[[132 150 150]
 [147 149 124]
 [112 139 151]
 [139 107 146]]
|
[[147 149 124]
 [112 139 151]]

[[117 133 109 145]
 [140 135  98 138]
 [136 103 123 145]
 [108 134 133 121]
 [114 121 124 124]]
|
[[140 135  98]
 [136 103 123]]

[[154 129 106 126]
 [139 116 140 109]
 [143 127 126 125]]
|
[[139 116 140]
 [143 127 126]]

[[147 146 134 149]
 [139 138 144 138]
 [155 154 102 155]]
|
[[139 138 144]
 [155 154 102]]

[[143 136 121 140]
 [132 148 144 137]
 [112 121 135 132]
 [143 134 155 146]
 [109 136 113 131]]
|
[[132 148 144]
 [112 121 135]]

[[130 116 116 128]
 [131 149 133 133]
 [128 118 127 129]]
|
[[131 149 133]
 [128 118 127]]

[[122 122 119 102 134]
 [144 119 114 126 114]
 [128 141 123 131 123]]
|
[[144 119 114]
 [128 141 123]]
---
[[136 123 132 129 132 138 132 128 120 134 122 133 129 129 133]
 [123 130 128 126 133 121 130 131 138 131 122 134 128 130 115]
 [123 116 127 136 126 124 128 120 126 129 135 134 124 117 135]
 [154 144 132 137 128 154 130 134 133 129 151 134 131 137 151]]
|
[[154 123 123 136]
 [144 116 130 123]
 [132 127 128 132]
 [137 136 126 129]
 [128 126 133 132]
 [154 124 121 138]
 [130 128 130 132]
 [134 120 131 128]
 [133 126 138 120]
 [129 129 131 134]
 [151 135 122 122]
 [134 134 134 133]
 [131 124 128 129]
 [137 117 130 129]
 [151 135 115 133]]

[[129 114 113 132]
 [136 124 110 136]
 [122 139 140 117]
 [140 127 106 137]
 [108 130 116 113]
 [133 117 114 137]]
|
[[133 108 140 122 136 129]
 [117 130 127 139 124 114]
 [114 116 106 140 110 113]
 [137 113 137 117 136 132]]

[[120 137 122 145 124 114 134 122 130 124 129 137 132]
 [121 140 118 136 127 105 131 124 120 121 123 131 134]]
|
[[121 120]
 [140 137]
 [118 122]
 [136 145]
 [127 124]
 [105 114]
 [131 134]
 [124 122]
 [120 130]
 [121 124]
 [123 129]
 [131 137]
 [134 132]]

[[128 130 132 126 128]
 [129 128 120 129 127]
 [128 128 125 129 128]
 [128 128 130 129 128]
 [128 129 130 128 128]
 [129 144 103 128 130]]
|
[[129 128 128 128 129 128]
 [144 129 128 128 128 130]
 [103 130 130 125 120 132]
 [128 128 129 129 129 126]
 [130 128 128 128 127 128]]

[[146 129 110 149]
 [126 135 140 140]
 [113 137 122 109]
 [123 125 141 111]
 [131 126 128 125]
 [120 118 138 129]
 [124 123 123 129]]
|
[[124 120 131 123 113 126 146]
 [123 118 126 125 137 135 129]
 [123 138 128 141 122 140 110]
 [129 129 125 111 109 140 149]]

[[134 132 112 142 114 113 140]
 [135 136 131 122 120 139 117]
 [133 150 119 150 154 110 156]
 [137 140 139 127 135 137 113]
 [123 125 140 114 134 141 116]
 [134 131 111 146 117 109 143]
 [131 134 121 122 114 133 124]
 [120 121 133 116 133 132 118]
 [119 116 124 127 128 122 134]
 [121 123 135 116 136 132 117]]
|
[[121 119 120 131 134 123 137 133 135 134]
 [123 116 121 134 131 125 140 150 136 132]
 [135 124 133 121 111 140 139 119 131 112]
 [116 127 116 122 146 114 127 150 122 142]
 [136 128 133 114 117 134 135 154 120 114]
 [132 122 132 133 109 141 137 110 139 113]
 [117 134 118 124 143 116 113 156 117 140]]

[[153 121 125]
 [145 127 140]
 [133 149 138]
 [151 144 136]
 [149 148 138]
 [144 124 127]
 [152 131 143]
 [146 123 135]
 [156 128 136]]
|
[[156 146 152 144 149 151 133 145 153]
 [128 123 131 124 148 144 149 127 121]
 [136 135 143 127 138 136 138 140 125]]

[[124 127 135 141 124 119 112 142 125 131 116]
 [131 110 124 141 126 133 130 134 131 127 130]
 [133 116 141 141 113 132 118 140 104 129 133]
 [129 117 126 141 121 153 133 134 136 131 126]]
|
[[129 133 131 124]
 [117 116 110 127]
 [126 141 124 135]
 [141 141 141 141]
 [121 113 126 124]
 [153 132 133 119]
 [133 118 130 112]
 [134 140 134 142]
 [136 104 131 125]
 [131 129 127 131]
 [126 133 130 116]]
---
[[120 120]
 [147 116]
 [123 146]
 [147 123]
 [148 119]
 [149 111]
 [116 123]
 [116 148]
 [134 111]
 [137 111]]
|
[[120 120]
 [123 146]
 [148 119]
 [116 123]
 [134 111]]

[[144 126 127 125 115 146 127 118 128 117 128 127 129 128 127 147]
 [127 135 130 145 130 127 126 128 119 130 126 132 131 126 130 128]
 [128 126 157 128 127 129 129 128 127 130 129 129 127 129 123 128]
 [129 128 126 128 127 129 128 127 128 127 128 128 128 128 128 129]
 [128 128 130 129 128 128 128 128 128 128 129 128 128 128 128 128]]
|
[[144 126 127 125 115 146 127 118 128 117 128 127 129 128 127 147]
 [128 126 157 128 127 129 129 128 127 130 129 129 127 129 123 128]
 [128 128 130 129 128 128 128 128 128 128 129 128 128 128 128 128]]

[[109 137 131 136 145 133 120]
 [152 121 133 133 114 118 135]
 [123 152 129 108 146 102 102]
 [131 148 134 108 140 103 105]
 [132 147 135 111 141 107 106]]
|
[[109 137 131 136 145 133 120]
 [123 152 129 108 146 102 102]
 [132 147 135 111 141 107 106]]

[[144 105 128 120]
 [124 103 139 102]
 [125 127 134 119]]
|
[[144 105 128 120]
 [125 127 134 119]]

[[102 111]
 [135 147]
 [121 138]
 [104 115]
 [116 119]
 [109 128]
 [108 117]
 [135 136]
 [141 140]]
|
[[102 111]
 [121 138]
 [116 119]
 [108 117]
 [141 140]]

[[153 115 131]
 [139 136 150]
 [133 147 135]
 [139 137 149]
 [149 116 139]
 [134 150 133]
 [140 144 117]
 [127 142 139]
 [135 147 129]
 [131 149 136]
 [142 125 147]]
|
[[153 115 131]
 [133 147 135]
 [149 116 139]
 [140 144 117]
 [135 147 129]
 [142 125 147]]
